Below is a small trained network, with its code and all its weights. Each question gives an input and a target symbol and asks what happens when units are switched off, that is, made to give their printed mean instead of their output.

import numpy as np


def w(rows, s, z=0):
    codes = np.array(rows[::2]) - 128.0
    scale = np.full(codes.shape[1], s)
    scale[-1] = z or s
    return codes * scale


def norm(h):
    return h / np.sqrt((h * h).mean(-1, keepdims=True) + 1e-5)


def f(y):
    return np.maximum(y, 0)


def softmax(a):
    e = np.exp(a - a.max(-1, keepdims=True))
    return e / e.sum(-1, keepdims=True)


def log_softmax(a):
    a = a - a.max(-1, keepdims=True)
    return a - np.log(np.exp(a).sum(-1, keepdims=True))


def net(x, mask):
    ids = ['ΓΣΦβδεηθλξω'.index(c) for c in x.split()]
    T = len(ids)
    res = E[ids] + P[:T]
    q, k, v = (norm(res) @ M[0].T for M in (Q, K, V))
    z = softmax(np.where(np.tri(T) > 0, q @ k.T / 2**0.5, -1e9)) @ v
    res = res + np.where(mask[0], z, O[0][:, -1]) @ O[0][:, :-1]
    y = f(norm(res) @ A[0][:, :-1].T + A[0][:, -1])
    res = res + np.where(mask[1:13], y, B[0][:, -1]) @ B[0][:, :-1]
    return log_softmax(norm(res)[-1] @ U[:, :-1].T + U[:, -1])


Q, K, V, O, A, B = {}, {}, {}, {}, {}, {}
E = w([
[114,5,137],'Γ',
[84,195,145],'Σ',
[123,95,110],'Φ',
[166,127,144],'β',
[145,218,168],'δ',
[126,79,107],'ε',
[129,94,115],'η',
[122,111,115],'θ',
[132,118,190],'λ',
[114,91,103],'ξ',
[115,103,107],'ω',
],0.021)
P = w([
[222,234,140],'0',
[155,71,128],'1',
[131,95,115],'2',
[119,116,123],'3',
[91,142,109],'4',
[55,165,88],'5',
[19,214,55],'6',
[3,232,48],'7',
[24,215,45],'8',
],0.0035)
Q[0] = w([
[103,115,252],'h0',
[155,106,117],'h0',
],0.032)
K[0] = w([
[68,168,251],'h0',
[174,117,123],'h0',
],0.024)
V[0] = w([
[225,163,109],'h0',
[96,122,254],'h0',
],0.019)
O[0] = w([
[146,190,17,62],'h0',
[210,4,146,253],'h0',
],0.013,0.0045)
A[0] = w([
[14,63,158,19],'n0',
[142,132,161,84],'n1',
[177,200,252,99],'n2',
[127,203,121,166],'n3',
[67,25,34,109],'n4',
[126,126,125,107],'n5',
[93,188,178,49],'n6',
[129,124,100,158],'n7',
[222,197,214,16],'n8',
[144,199,217,150],'n9',
[89,125,106,107],'n10',
[47,134,181,2],'n11',
],0.016,0.0053)
B[0] = w([
[220,248,192,215],'n0',
[166,140,135,148],'n1',
[185,104,49,201],'n2',
[219,74,172,254],'n3',
[15,170,86,174],'n4',
[127,113,118,128],'n5',
[53,33,98,228],'n6',
[125,96,117,149],'n7',
[143,253,205,168],'n8',
[25,114,97,229],'n9',
[168,132,144,175],'n10',
[197,212,218,215],'n11',
],0.029,0.0056)
U = w([
[155,172,132,118],'Γ',
[115,163,183,3],'Σ',
[98,102,13,253],'Φ',
[131,150,143,41],'β',
[108,160,180,118],'δ',
[160,1,157,169],'ε',
[202,125,4,12],'η',
[132,223,16,71],'θ',
[105,175,206,135],'λ',
[62,108,176,42],'ξ',
[55,155,98,212],'ω',
],0.015,0.0047)

Each question gives the input, a string of symbols that net reads in full, and the target symbol t.
The units are the heads (2 rows each of Q, K, V and O) and the neurons (one row each of A and B). Each row of codes is followed by its name. A weight is (code - 128) times the scale printed after its matrix; where a second scale follows, it is the last column's (O, A, B and U).
mask holds one flag per unit, heads first, then neurons. A switched-off unit (its flag False) gives its mean, the last column of its rows in O or B, instead of its output. The means were averaged over made-up inputs and are rounded, as every weight is.
A unit's drop is (log p(t) with every unit on - log p(t) with that unit switched off) / (log p(t) with every unit on - log p(t) with every unit switched off).
The circuit of an input: a set's keep is (log p(t) with only the set's units on - log p(t) with every unit switched off) / (log p(t) with every unit on - log p(t) with every unit switched off). Starting from the 12 units with the biggest drops (on a tie, the unit counted first), units are removed one at a time, each time the one whose removal leaves the highest keep (on an exact tie, the one counted first), for as long as the keep stays at least 0.8.
units of the circuit, in order: the units of the circuit, biggest drop first
unit that matters most: the unit with the biggest drop
top k neurons: the k neurons with the biggest drops, biggest first
drop when u is switched off: that unit's drop, to one decimal
input Φ λ λ θ, target Φ: unit that matters most : n11
input δ Σ δ λ β λ Σ, target ε: top 2 neurons : (n11; n8)
input Φ ω Φ δ β, target Φ: top 2 neurons : (n0; n11)
input η ε Σ Φ θ, target η: top 4 neurons : (n3; n11; n0; n9)
input Φ η ω, target Φ: units of the circuit, in order : (n11; n3)
input Φ Σ Γ λ Γ ω λ ε η, target Φ: top 3 neurons : (n11; n0; n8)
input η ξ ξ δ Φ, target η: top 3 neurons : (n3; n11; n0)
input η λ Φ η, target η: top 2 neurons : (n3; n11)
input λ δ ω β δ ω, target λ: drop when h0 is switched off : 1.0
input θ Γ δ ω, target θ: drop when h0 is switched off : 0.2
input Φ δ β λ ε δ Σ Φ, target Φ: drop when n11 is switched off : 0.7
